Below are the code and all the weights of a small trained network. Each question names an input and a class and asks about switching units off, where a switched-off unit gives its printed mean instead of its output.

import numpy as np


def w(rows, s, z=0):
    codes = np.array(rows[::2]) - 128.0
    scale = np.full(codes.shape[1], s)
    scale[-1] = z or s
    return codes * scale


def norm(h):
    return h / np.sqrt((h * h).mean(-1, keepdims=True) + 1e-5)


def f(y):
    return np.maximum(y, 0)


def log_softmax(a):
    a = a - a.max(-1, keepdims=True)
    return a - np.log(np.exp(a).sum(-1, keepdims=True))


def net(x, mask):
    res = np.array(x, float).reshape(1, 5) / 4 @ E
    u = 0
    for l in range(2):
        y = f(norm(res) @ A[l][:, :-1].T + A[l][:, -1])
        res = res + np.where(mask[u : u + 3], y, B[l][:, -1]) @ B[l][:, :-1]
        u += 3
    return log_softmax(norm(res)[-1] @ U[:, :-1].T + U[:, -1])


A, B = {}, {}
E = w([
[183,76,97,74],'x0',
[128,44,149,143],'x1',
[114,224,36,72],'x2',
[203,86,135,161],'x3',
[121,254,135,24],'x4',
],0.0063)
A[0] = w([
[214,184,199,150,96],'L0N0',
[167,170,2,118,63],'L0N1',
[90,94,114,31,3],'L0N2',
],0.0076,0.0028)
B[0] = w([
[254,175,62,175,205],'L0N0',
[41,46,66,50,254],'L0N1',
[158,93,240,48,167],'L0N2',
],0.0099,0.003)
A[1] = w([
[110,99,68,112,36],'L1N0',
[76,254,201,148,4],'L1N1',
[102,129,2,125,150],'L1N2',
],0.0073,0.0041)
B[1] = w([
[135,184,127,131,156],'L1N0',
[120,206,252,175,177],'L1N1',
[139,145,138,180,253],'L1N2',
],0.013,0.0038)
U = w([
[49,134,64,192,2],'0',
[79,207,195,153,182],'1',
[198,158,110,146,29],'2',
[115,91,177,59,82],'3',
[75,138,37,41,87],'4',
[157,93,107,163,193],'5',
[115,3,167,200,236],'6',
],0.021,0.003)

Each question gives the input, the list of numbers given to net, and the class t.
The units are the neurons (one row each of A and B). Each row of codes is followed by its name. A weight is (code - 128) times the scale printed after its matrix; where a second scale follows, it is the last column's (A, B and U).
mask holds one flag per neuron, layer by layer. A switched-off neuron (its flag False) gives its mean, the last column of its row in B, instead of its output. The means were averaged over made-up inputs and are rounded, as every weight is.
A unit's drop is (log p(t) with every unit on - log p(t) with that unit switched off) / (log p(t) with every unit on - log p(t) with every unit switched off).
unit that matters most: the unit with the biggest drop
k most important neurons: the k neurons with the biggest drops, biggest first
top k neurons in layer l: the k neurons of layer l with the biggest drops, biggest first
drop when u is switched off: that unit's drop, to one decimal
input [8,7,3,0,4], class 3: unit that matters most -> L0N2
input [-7,4,-2,7,0], class 5: 3 most important neurons -> (L0N0, L0N1, L0N2)
input [5,-4,-8,-3,6], class 2: 3 most important neurons -> (L0N0, L0N1, L1N1)
input [-3,8,0,5,3], class 5: 2 most important neurons -> (L0N0, L0N1)
input [-5,-8,-3,5,-4], class 2: 2 most important neurons -> (L0N0, L0N1)
input [2,2,6,4,-2], class 4: drop when L0N1 is switched off -> 2.2
input [-3,1,-6,6,6], class 2: drop when L1N1 is switched off -> 0.0
input [2,-5,3,1,-3], class 4: drop when L0N1 is switched off -> 2.8
input [3,-7,5,7,-1], class 4: drop when L0N2 is switched off -> 0.0
input [6,8,5,-5,-3], class 3: 2 most important neurons -> (L0N2, L0N0)
input [-1,3,-2,6,1], class 5: top 2 neurons in layer 0 -> (L0N0, L0N1)
